Each row is shifted at random along 6 fixed directions that mean nothing.
Known rows, with every step that occurs:
felaf-guta-fidu-dusen-sasi-sazi-barugu-zamed: [-275   34  -51 -120   27  -81 -132 -122  -75  -27  122   89 -115 -234
 -176  163  -59  189   41   -3  -52    7  322    3 -320   71 -104   56
  302  -18  -33  -49  190   81  -58 -331    0  122 -208   70 -275 -168
   86 -148]
dusen-sasi-barugu-zamed-felaf-guta-zufa-tusu: [ -32 -230  100    0 -173   85 -125  -70 -144  153  -87  190 -165 -120
   77  246 -240  464 -138   -3 -535  135   95   39  -35  137 -238  219
  363  -49  124  105  271 -258 -147  -52 -208  -53   19  -14 -244   20
  -71   60]
felaf-dusen-zufa-tusu: [ 281   97  131   54 -440  142    1   76  -92   29  -17   76    8  109
  179  128   17  252 -146   65 -204 -133  -64  223   92 -122  -37   48
  200 -401   73  126   85   35  -61  -83   -3  120 -293  -57   40  -92
  -93   76]
felaf-zamed-barugu-sasi: [-283 -243  -93  -66  181 -113  -36 -194   19 -134  -63   20 -136  -21
   36   90  -29  141  131  -31 -107  125  248  -21  -26  260 -162  159
  162  -69   24 -112  191   53  -28  296 -129 -134  156  -56 -167   78
  191  -83]
zufa-fidu-dusen-sasi-barugu: [ -90 -176   97 -130 -112   67   19 -137   40   35   85  118  -12  -86
  -45  -16   63   24 -134  101  -86   76  148  -71   83  135  -33  -60
  170  -69  141   -6  -89   50  -29 -219   -9  266 -138  -57 -235 -147
  -20    6]
felaf-dusen-zufa-tusu-sasi-barugu-sazi: [-196   22  123  -27   91   47  -13  -90 -359 -105  -76  -58  281  -57
 -111  -57   63  190 -111 -280 -392   80 -244   42 -237  314  -14   84
  373  -43 -195 -222  128  -28  -66 -268  -40  152 -207 -201   31  -28
   61  210]
sasi-barugu-felaf-guta-tusu: [-307  -74   80    4  119   76    0  -10 -211   45  -64  -12   86  -45
  -29 -156  247   38  154 -318 -179   74 -184   76 -188   82  -85 -107
  -62  128  -49  -17  152 -184  -87    6  -35   -1  -45   23  -72   -6
   24   43]
sasi-sazi-barugu-felaf-dusen-fidu: [-266   23    5 -169   73  -54  -49   68 -186  149   15 -127  374  -93
 -172 -205   82 -123  129 -441 -247   66  -20 -151 -298  167    7  -81
  -11  343 -158 -257  -83  -24 -114 -462   75   46  -78  112 -182 -121
   74   45]
guta-tusu-sasi-dusen-zufa-fidu: [-286   95  239  -74  -33  171  101   40 -114 -134   13  -25  188 -118
 -180   92  -99  118 -105 -183  -68  104 -100   18 -165   68   -3   45
  238  -44   22   59  -31  -25 -116 -234   52  324 -352   74   32  -63
    6    7]
barugu-felaf-tusu-sasi-dusen: [ -68  230  -70   74  102   72 -151   32  162   30   59 -157   15  -99
 -144   39 -118   68  -66 -102 -241 -176   99 -377 -307  -72  136  101
   30   20  -67   87  -58  -86   27 -461  138  125  -20  275  -51 -117
  -96  -79]
zamed-felaf-tusu-guta-zufa-fidu-dusen-sasi-sazi-barugu: [-148 -109   92   69 -306  103  -24  122  -38 -232  -45  181   61   79
  211   87  107  225  -30   60   16  144    6  150  107 -295   -5  176
   57 -220  173  136  339  -24  -10  -44   17  213 -275   90  -23  -49
   25  -38]
tusu-sasi-sazi-barugu-zamed-felaf-guta-zufa-fidu: [ -83   59   65  -39  -83  162   30  106 -214 -258 -148  166   16 -126
  138  243  -37  338  -58 -110  -69   22    4    0  -51 -121 -135  233
  164  131   48  103  237  -58  -18 -117 -103   43 -211  167  -67   57
 -256  109]
fidu-dusen-sasi-barugu-felaf: [-244  -48  228 -152  198   48  135  -44  -33  -91 -143  181  265    3
 -160 -119  -21 -152  -50 -404 -190  358 -108   84 -205  324  -68 -104
   44  229  -30 -549 -179  122  -82 -298  -21  251 -156  -23 -180  -20
  199    6]
sazi-sasi-dusen-zufa-guta-fidu: [-469  250   14  -86  137  -43  153    4  -95 -417  -22  101  -11 -328
   47   91  395   70  136  -49  462 -112 -217  -25 -122 -240  252  154
   79 -136   46  189  -61  123  156  -48  109  317 -518  259    3 -252
  119 -155]
sazi-sasi-barugu-zamed-felaf-tusu: [  13  383  -40   45  112   72   79  177 -266 -205  -59    2  -89 -188
  326  192  296  138  190    3   33 -351 -306    2 -104 -201    0  -67
 -127   96  -50  379  176 -194  104  166 -105    8 -223  209  200   19
 -254  149]
sasi-dusen-zufa-tusu: [ 181  124  146   22 -342  233   29  141 -144 -254  -44  181  -72   97
  290  109  197  279  -80  144  139 -152 -259  349   46 -275  121  282
  122 -420  185  175   97   58   23  160  -55  207 -307    5  103   16
  -97   26]
guta-zufa-fidu-dusen-sasi-sazi-barugu-zamed: [ -29 -445  335 -191 -518  171   91  -90  -18   68   42  454 -197   77
   54  124 -227  314 -223  -44 -285  419  368  388  272    7 -296   98
  349 -283  394   38   77  132 -164  -27  -89  158 -290 -150 -430 -180
  156 -109]
barugu-sazi-sasi-dusen-zufa: [-144   94   32 -125  175   -6  -51   39 -352 -136  -13   42  108 -133
  -85  -24  115   89   29 -163 -116    5 -164  -93 -371    4  -35   -5
  197  124 -226  -56  100 -100  -25 -224  -49  100 -126  -82   24 -153
   52  107]
felaf-dusen-sasi-barugu: [ 111   51  133   28  -49   55   84   24 -219  -15 -155  121  143  -72
   76   86   -2  153  -43 -141 -260   -7 -174  125 -177  150 -137   20
  147   27 -116 -134   67  -52  -54 -151  -83   98 -168   52   21   19
  -24  155]
felaf-zamed-barugu-sazi-sasi: [-345 -165 -251  -52  184 -166 -175 -206 -150 -124   76  -66 -174  -91
   65   29  163  240  173  158   58  -97  238 -111  -23   70  -76  151
  203 -210  -21  136  259    4   40  404  -74 -141  124  -66  -79  -78
  111 -109]
guta-fidu-dusen-sasi-sazi: [-187   63   85 -130   22  109  163   14 -265 -293    6  250  112  -26
   41  126  165   69  -53  -41  188  169 -187  217  -38  -12  -73   32
  182   -7  -12 -206  148  117   96  -12  -69  321 -452 -182   51  -13
   18  211]
tusu-guta-zufa-fidu: [-118  -85   21   13 -121   41  -96   -2   92 -115   72   36  -42 -136
  -89   83   -7  182  -85  -60   82   16  140   79   15  -60   80  245
  227  -32   84   16   72   60   20 -418   59  264 -229  155 -183 -140
   26  -88]
tusu-sasi-barugu-sazi: [-148 -100  151    6  -14  165   39  -55 -145 -306  -86  277 -138  -58
   -3  130   19  269  -21  -82  121  137   85  147   71 -180 -119   76
   82   59  148  116   77  -33   27  269  -42   66 -162  106 -158  -48
 -165  -93]
tusu-guta-fidu-dusen-zufa: [-299 -108 -177  100  165  -69 -224 -149 -118 -193  155  -89  -18 -203
 -120  -21  141  245  -61  183   81   21  -30   21 -162  114   86  241
  321 -107 -135  -52  336   -5   85 -298   -2  268 -168 -146  -38  -75
   20   27]
zamed-felaf-guta-zufa: [ -17  146  -71  100  -23   -6  -63  245  -99  -75 -150  -97  183  -16
  208   56   51  147    3  -45 -167  -64 -266  -73 -183  -11   37  212
   47  160 -147 -105  396 -129   13 -342  -73  -31   28   52   88  155
 -109  272]
sazi-barugu-zamed-felaf-tusu-sasi-dusen: [  46  157  116   -8   18   50   80  133   76 -377  -74  190 -142   -9
  291  189  -25    4  106 -197   22   -5   74  284  -39  -90  -22   58
  -70   75  178  -28  137  200  119   63  -60   57 -159  216  -75   66
 -101 -152]
sasi-sazi-barugu-zamed: [-151  -18  -59 -128  -43   59  -19  -14 -289 -261  -15  219  -88    0
  183   31  256  138  179  -34  285  -20   28  194   31 -262  -32  117
  -30 -117  109  182  132   51   55  431  -22  -51 -174   65   10  -64
   22 -104]
guta-felaf-dusen-sasi-sazi-barugu: [-172   52 -185  116 -114   90  -91   98 -256  102   19  -98  162 -172
  117  -83  165  202    0   94  -70 -186 -182 -138 -148  -81   -5   77
   36  -60  -99  272  183 -190  -79 -130  150   19 -223  111  109 -184
  -53   73]
sazi-sasi-barugu-zamed-felaf: [-294 -107  170  -94   -7   39  128   18  -56  -72  -30  148 -107 -154
   89  -29   94   95  232 -151  -75  147   65   77   38  -77 -179 -176
 -123  123  114  235  -19 -102  -66  186   41   18 -127  146 -188 -165
   76 -197]
fidu-dusen-sasi-sazi: [-451 -159   30 -166  181  -30  -13 -220 -158 -172  -35  173  173  -78
 -237 -120   40   50  -56  -38   74  314   24  -65 -175  170   12   94
  204 -108  -40 -270  -83  104  -58  -37   61  208 -154  -85 -105 -142
  320 -120]
zamed-barugu-sazi-sasi-dusen: [-105   48   77   20   56  -96   51  100  -74 -300  -80  130    1    2
  130   63  277  -42   98 -122  262   25  -25  114    3 -141   80  -39
  -27   72   82 -126  146  107   99  117 -132   92 -104   44 -111  -47
  -37   -9]
sasi-sazi-barugu-zamed-felaf-tusu-guta: [-371 -503  107  -90  -68    0  -90 -174 -287 -113  -20  241  -42   44
   -9 -142  -13  261  101 -127 -229  478  241  266  -45   58 -284  121
  149 -115  100    9  359  -37 -157  277  -92  -67   38 -186 -160   -5
  284 -190]
zufa-fidu-dusen-sasi-barugu-sazi: [-705 -535    4 -222   24   26  -52 -404  -83  -47  213  110  -16 -146
 -260 -274  305   95   34  223  164  239  252 -232  135   20  -32 -103
  213 -359   97  266 -103  -31  -83  174  252  280 -184 -186 -284 -467
  313 -284]
zamed-felaf-dusen-zufa-tusu-sasi-barugu-sazi: [-520 -189  -39    0  128  -57 -226  -37 -139  115   59 -351  416 -139
 -225 -356   -1  149   34 -137 -501  131  -60 -407 -268  313   72   68
  194  185 -268  -92  111 -228 -147 -468  226   90  129  -67 -170 -162
  141   32]
zamed-barugu-felaf-tusu-sasi: [ -73  -10 -124  224 -213   28 -137  121  152  238  104 -250  -21   37
  108  -12  237  113   99  231    2 -331  115 -322  194 -357   61 -166
 -230 -226   66  524   68 -261 -112  108  141  -33   -7  207 -113 -204
 -237 -125]
zufa-fidu-dusen-sasi-barugu-zamed-felaf-guta-tusu: [-148   91   36 -179   56   84  -27    4  -21   24   83  -77  169 -157
  -73    2   54  -33  -54  -61 -203  -84   20 -233 -207  238   -4  -72
  179  151  -62  -72  -43  -30  -55 -534   29  328 -145   35 -115 -112
  -60  126]
zufa-tusu-guta-fidu-dusen-sasi: [-266 -105   12    8 -179  185  -92  -87 -204 -143  164   35  -71  -91
  -73   69  233  282 -107  191   92   -8  -38   81  110 -165  -22  -19
  239 -471   58  339  177 -108  -73   45   61  287 -398 -159  130 -158
   -9  -60]
zufa-tusu-sasi-barugu-zamed-felaf-guta-fidu-dusen: [-517   47  126 -130   93  216   10  -45 -194 -199   95  -82  128 -151
 -202  -45  133  146   24 -190 -101   47  -24  -78  -90   88  -20 -107
  141  -10  -13  134  -21  -82 -118  -89  146  257 -299  -12  -17 -104
   -4  -70]
fidu-dusen-zufa-guta-felaf-zamed-barugu-sazi: [ -76  147 -242   37    4   -2 -178  -46 -126 -247   31   43  -70   12
  207   23  365  169 -119  238  265 -234  -98   52  -24  -88  204  255
  208 -348   63    4  232  157  123   35  -72  186 -212  -95   30  -97
  -62   47]

Rows:
[ -11 -101  280 -114 -315  231  -98   80 -118  230  192   -1   96  -27
 -284   -6 -132  122 -146 -241 -462  132  198  149  -88  107 -217 -270
  213   54   28  -14  -45 -128 -319 -524   17  315 -264  -85 -194 -136
  -33  -37]
zufa-tusu-guta-fidu-dusen-sasi-barugu-sazi
[-109 -235  211   69 -309  210   98  155 -277 -241 -212  229  172  181
  325  -74  230  294  -14  -60 -130  277 -287  279  104 -192 -219   68
   58 -196   24   76  437 -133  -86  170  -40  152 -217 -181  110    1
   -8  149]
zamed-felaf-dusen-zufa-guta-tusu-sasi-barugu-sazi
[  27   54   16 -102 -152  164  -33   54 -176  150  119  -30   29 -116
   55   84   34  228 -137   53 -241 -217  -70  -47  -15   94  -13   90
  255  -34    4  187    6 -114  -75 -295  -10  179 -243   -7 -126 -126
 -122  209]
guta-zufa-fidu-dusen-sasi-barugu-zamed
[-258  153 -132 -181  193  -78  -39   52  -89 -136   62 -158  117  -84
   30   27  185   11  263 -153   92 -245   75 -109 -195   92    6   50
   78  120 -114  -87  -17   74    9   -5   23   84  -63  139  -78 -101
   47  -21]
felaf-zamed-barugu-sazi-sasi-dusen-fidu
[-173  123  -96   29   71   58   49   75 -308 -115 -159   50  182 -175
  129  -49  370   20  -85 -221   25  -78 -303    2 -221   46   18  104
   80   43  -95  -16  209  -22  -37 -293  -86  171 -284   53  205    9
   -4  162]
zufa-guta-felaf-dusen-sasi-sazi-barugu
[-495  -68 -109   -7  269   20  -66 -155 -169 -297  -84   95   -8 -204
   41  125  206  265  141   -5  142  -14 -142 -133  -71  -80   58  277
  161  -87  -15  190  147 -184   86  257   52  124 -177  160    4 -121
   86  -83]
dusen-sasi-barugu-zamed-felaf-tusu-guta
[  39  199  173  -83   57  116   90   84   72 -550 -151  347  -31  -79
   93  320  -14   80 -132 -410  204  112  -44  396  -74   34  115  391
  281  205  178 -473   67  330  236 -466 -154  439 -418  221 -139   60
  -37   77]
tusu-guta-zufa-fidu-dusen-sasi-barugu-zamed
[ 177  117  193  -26 -228  113  155  189  -66 -118  -80  247 -174  -82
  344  209   56  180  114  -72 -122  -41  -35  260   55 -164 -211 -117
  -63   96  153  191  123  -53   30   52 -131   75 -229  154  -95  -58
 -215   39]
sazi-sasi-barugu-zamed-felaf-dusen-fidu
[ -84   75  110  -72 -181   65  -65   32   36 -165   33  129   17   65
   12   54   18   92 -142 -122  -48  105  120  229    1   28   44   50
  221 -164  192 -243   29  242  -39 -261  -31  282 -317  -43 -197 -143
   54  -93]
fidu-dusen-zufa-tusu-guta-felaf-zamed-barugu-sazi-sasi
[-275 -585  147   14 -106   92  -27 -179 -345  -70 -115  217  -19  -49
   30  -26 -189  520 -105   60 -492  510  116   92    3  196 -465  149
  317 -101    1   86  466 -204 -206  177 -176  -85   68 -313 -132   60
  -15   44]
tusu-sasi-sazi-barugu-zamed-felaf-dusen-fidu
[-400 -116  177 -162  157   50   46   -7 -128  124 -124   19  250 -151
 -172   22 -146   76  109 -417 -419  231  -46 -116 -257  282 -213  -38
  142  326 -105 -150  -42 -232 -233 -238   17   95  -68  114 -196  -65
  159   -5]
dusen-sasi-barugu-zamed-felaf-guta-tusu
[-273  -41 -142   69    3   28 -174  -79 -204  -54   31  -10  -91 -273
  -71  136    7  400  -41  137  -46  -71  139 -248 -125 -143  -59  180
  186  -25  -31  313  253 -178  -30  -83   -3  -51 -106  155 -135  -93
 -235  -42]
tusu-sasi-sazi-barugu-felaf-guta-fidu
[-389 -227  300  -55  123    3  313 -118 -237 -302 -274  344   22  -93
  162   -5  256   79   41 -399 -176  476 -294  261   49  147 -182  -41
  107   27  108 -195  221   26   71  114 -220   94 -281 -165  -76    3
  138  129]
sazi-sasi-barugu-felaf-dusen-zufa-fidu
